Below is a small trained network, with its code and all its weights. Each question gives an input and a target symbol and asks what happens when units are switched off, that is, made to give their printed mean instead of their output.

import numpy as np


def w(rows, s, z=0):
    codes = np.array(rows[::2]) - 128.0
    scale = np.full(codes.shape[1], s)
    scale[-1] = z or s
    return codes * scale


def f(y):
    return np.maximum(y, 0)


def softmax(a):
    e = np.exp(a - a.max(-1, keepdims=True))
    return e / e.sum(-1, keepdims=True)


def log_softmax(a):
    a = a - a.max(-1, keepdims=True)
    return a - np.log(np.exp(a).sum(-1, keepdims=True))


def net(x, mask):
    ids = ['ΓΔΞΦΨΩβεζηπ'.index(c) for c in x.split()]
    T = len(ids)
    res = E[ids] + P[:T]
    u = 0
    for l in range(2):
        q, k, v = (res @ M[l].T for M in (Q, K, V))
        z = softmax(np.where(np.tri(T) > 0, q @ k.T / 2**0.5, -1e9)) @ v
        res = res + np.where(mask[u], z, O[l][:, -1]) @ O[l][:, :-1]
        u += 1
        y = f(res @ A[l][:, :-1].T + A[l][:, -1])
        res = res + np.where(mask[u : u + 16], y, B[l][:, -1]) @ B[l][:, :-1]
        u += 16
    return log_softmax(res[-1] @ U[:, :-1].T + U[:, -1])


Q, K, V, O, A, B = {}, {}, {}, {}, {}, {}
E = w([
[128,113,84],'Γ',
[126,106,177],'Δ',
[169,115,91],'Ξ',
[100,157,73],'Φ',
[171,14,210],'Ψ',
[60,226,132],'Ω',
[127,67,106],'β',
[198,251,45],'ε',
[161,91,226],'ζ',
[113,74,141],'η',
[125,145,71],'π',
],0.018)
P = w([
[70,139,95],'0',
[125,137,129],'1',
[124,136,114],'2',
[109,160,108],'3',
[118,167,72],'4',
[105,182,38],'5',
[109,190,12],'6',
[86,184,3],'7',
[134,137,25],'8',
],0.0032)
Q[0] = w([
[137,254,239],'0.h0',
[156,56,195],'0.h0',
],0.0097)
K[0] = w([
[217,2,193],'0.h0',
[150,6,233],'0.h0',
],0.0096)
V[0] = w([
[173,229,254],'0.h0',
[8,182,137],'0.h0',
],0.005)
O[0] = w([
[92,135,130,255],'0.h0',
[157,148,252,59],'0.h0',
],0.016,0.00033)
A[0] = w([
[248,67,138,93],'0.n0',
[182,201,150,97],'0.n1',
[232,173,158,133],'0.n2',
[161,59,46,1],'0.n3',
[202,146,89,94],'0.n4',
[75,65,83,218],'0.n5',
[238,103,151,123],'0.n6',
[140,72,237,162],'0.n7',
[189,151,41,98],'0.n8',
[115,144,205,252],'0.n9',
[1,165,120,133],'0.n10',
[74,97,117,87],'0.n11',
[123,115,51,144],'0.n12',
[158,158,81,119],'0.n13',
[43,75,203,125],'0.n14',
[54,133,163,219],'0.n15',
],0.0082,0.0047)
B[0] = w([
[108,51,99,177],'0.n0',
[116,141,115,165],'0.n1',
[98,159,116,173],'0.n2',
[104,151,177,165],'0.n3',
[100,168,125,175],'0.n4',
[246,142,106,254],'0.n5',
[89,116,83,168],'0.n6',
[97,185,115,211],'0.n7',
[127,174,169,221],'0.n8',
[127,122,2,217],'0.n9',
[115,106,108,183],'0.n10',
[150,131,137,138],'0.n11',
[136,139,157,223],'0.n12',
[165,137,90,191],'0.n13',
[182,234,187,181],'0.n14',
[143,125,81,207],'0.n15',
],0.0081,0.0048)
Q[1] = w([
[49,130,236],'1.h0',
[254,192,33],'1.h0',
],0.0051)
K[1] = w([
[155,10,112],'1.h0',
[245,188,2],'1.h0',
],0.0033)
V[1] = w([
[135,236,120],'1.h0',
[252,46,254],'1.h0',
],0.0085)
O[1] = w([
[244,46,173,234],'1.h0',
[209,117,50,9],'1.h0',
],0.011,0.013)
A[1] = w([
[113,128,209,156],'1.n0',
[132,131,214,14],'1.n1',
[149,44,96,107],'1.n2',
[129,58,176,122],'1.n3',
[34,108,129,144],'1.n4',
[104,66,129,251],'1.n5',
[109,97,132,227],'1.n6',
[51,50,4,34],'1.n7',
[60,138,142,44],'1.n8',
[180,216,144,200],'1.n9',
[118,38,55,239],'1.n10',
[254,93,97,199],'1.n11',
[147,152,63,12],'1.n12',
[209,144,137,143],'1.n13',
[115,65,103,34],'1.n14',
[238,206,64,251],'1.n15',
],0.0099,0.0027)
B[1] = w([
[145,176,77,217],'1.n0',
[186,97,24,210],'1.n1',
[171,125,27,171],'1.n2',
[116,177,80,208],'1.n3',
[186,149,171,137],'1.n4',
[174,251,103,170],'1.n5',
[113,211,139,155],'1.n6',
[196,144,222,139],'1.n7',
[183,5,126,135],'1.n8',
[120,60,83,183],'1.n9',
[132,214,55,164],'1.n10',
[85,91,168,249],'1.n11',
[170,254,107,138],'1.n12',
[106,103,88,206],'1.n13',
[50,138,153,137],'1.n14',
[87,49,126,201],'1.n15',
],0.0055,0.011)
U = w([
[242,155,158,66],'Γ',
[110,102,103,177],'Δ',
[166,107,124,75],'Ξ',
[132,254,115,253],'Φ',
[141,169,12,33],'Ψ',
[111,68,122,188],'Ω',
[116,69,75,117],'β',
[106,82,56,110],'ε',
[123,104,50,75],'ζ',
[90,17,143,148],'η',
[140,152,9,138],'π',
],0.01,0.0051)

Each question gives the input, a string of symbols that net reads in full, and the target symbol t.
The units are the heads (2 rows each of Q, K, V and O) and the neurons (one row each of A and B). Each row of codes is followed by its name. A weight is (code - 128) times the scale printed after its matrix; where a second scale follows, it is the last column's (O, A, B and U).
mask holds one flag per unit, layer by layer, with each layer's heads first. A switched-off unit (its flag False) gives its mean, the last column of its rows in O or B, instead of its output. The means were averaged over made-up inputs and are rounded, as every weight is.
A unit's drop is (log p(t) with every unit on - log p(t) with that unit switched off) / (log p(t) with every unit on - log p(t) with every unit switched off).
The circuit of an input: a set's keep is (log p(t) with only the set's units on - log p(t) with every unit switched off) / (log p(t) with every unit on - log p(t) with every unit switched off). Starting from the 12 units with the biggest drops (on a tie, the unit counted first), units are removed one at a time, each time the one whose removal leaves the highest keep (on an exact tie, the one counted first), for as long as the keep stays at least 0.8.
units of the circuit, in order: the units of the circuit, biggest drop first
most important unit: the unit with the biggest drop
k most important neurons: the k neurons with the biggest drops, biggest first
k most important neurons of layer l: the k neurons of layer l with the biggest drops, biggest first
drop when u is switched off: that unit's drop, to one decimal
input η η β Ω Γ, target Φ: units of the circuit, in order -> (0.h0, 1.h0)
input Ψ Ω Ξ ζ, target Φ: most important unit -> 1.h0
input Ω Ξ Δ Δ Ξ π, target Φ: 3 most important neurons -> (0.n9, 0.n5, 1.n15)
input ε ε ζ ε η Δ, target Γ: 2 most important neurons -> (1.n5, 1.n15)
input Δ Φ η Ω ζ, target Φ: 3 most important neurons -> (0.n9, 0.n5, 1.n15)
input β ε π, target Γ: units of the circuit, in order -> (1.h0, 0.n8)
input Ψ Ω Γ Ψ η ε Ω ζ η, target Φ: 2 most important neurons of layer 0 -> (0.n5, 0.n7)
input ε ε Γ Ξ β, target Γ: units of the circuit, in order -> (1.h0, 0.n5, 1.n5, 1.n15)
input Φ Ω Φ, target Φ: 3 most important neurons of layer 1 -> (1.n15, 1.n11, 1.n0)
input Ψ Γ Ω π, target Φ: 4 most important neurons of layer 1 -> (1.n15, 1.n11, 1.n1, 1.n13)
input ε Γ Ω Ξ β Ω Δ, target Φ: 2 most important neurons of layer 0 -> (0.n5, 0.n14)
input Ψ Γ β, target π: 3 most important neurons of layer 1 -> (1.n10, 1.n2, 1.n12)
input ε ε Ξ, target Γ: 2 most important neurons of layer 1 -> (1.n5, 1.n15)
input Δ Ψ η Ψ Δ, target π: units of the circuit, in order -> (1.h0)
input Δ Γ η ζ Φ Φ ε Ξ, target Γ: drop when 0.n13 is switched off -> 0.2
input ε π Ξ η, target Γ: drop when 0.n14 is switched off -> 0.1
input Ψ Ψ Ξ Ψ π Ψ, target π: drop when 0.n5 is switched off -> 0.1
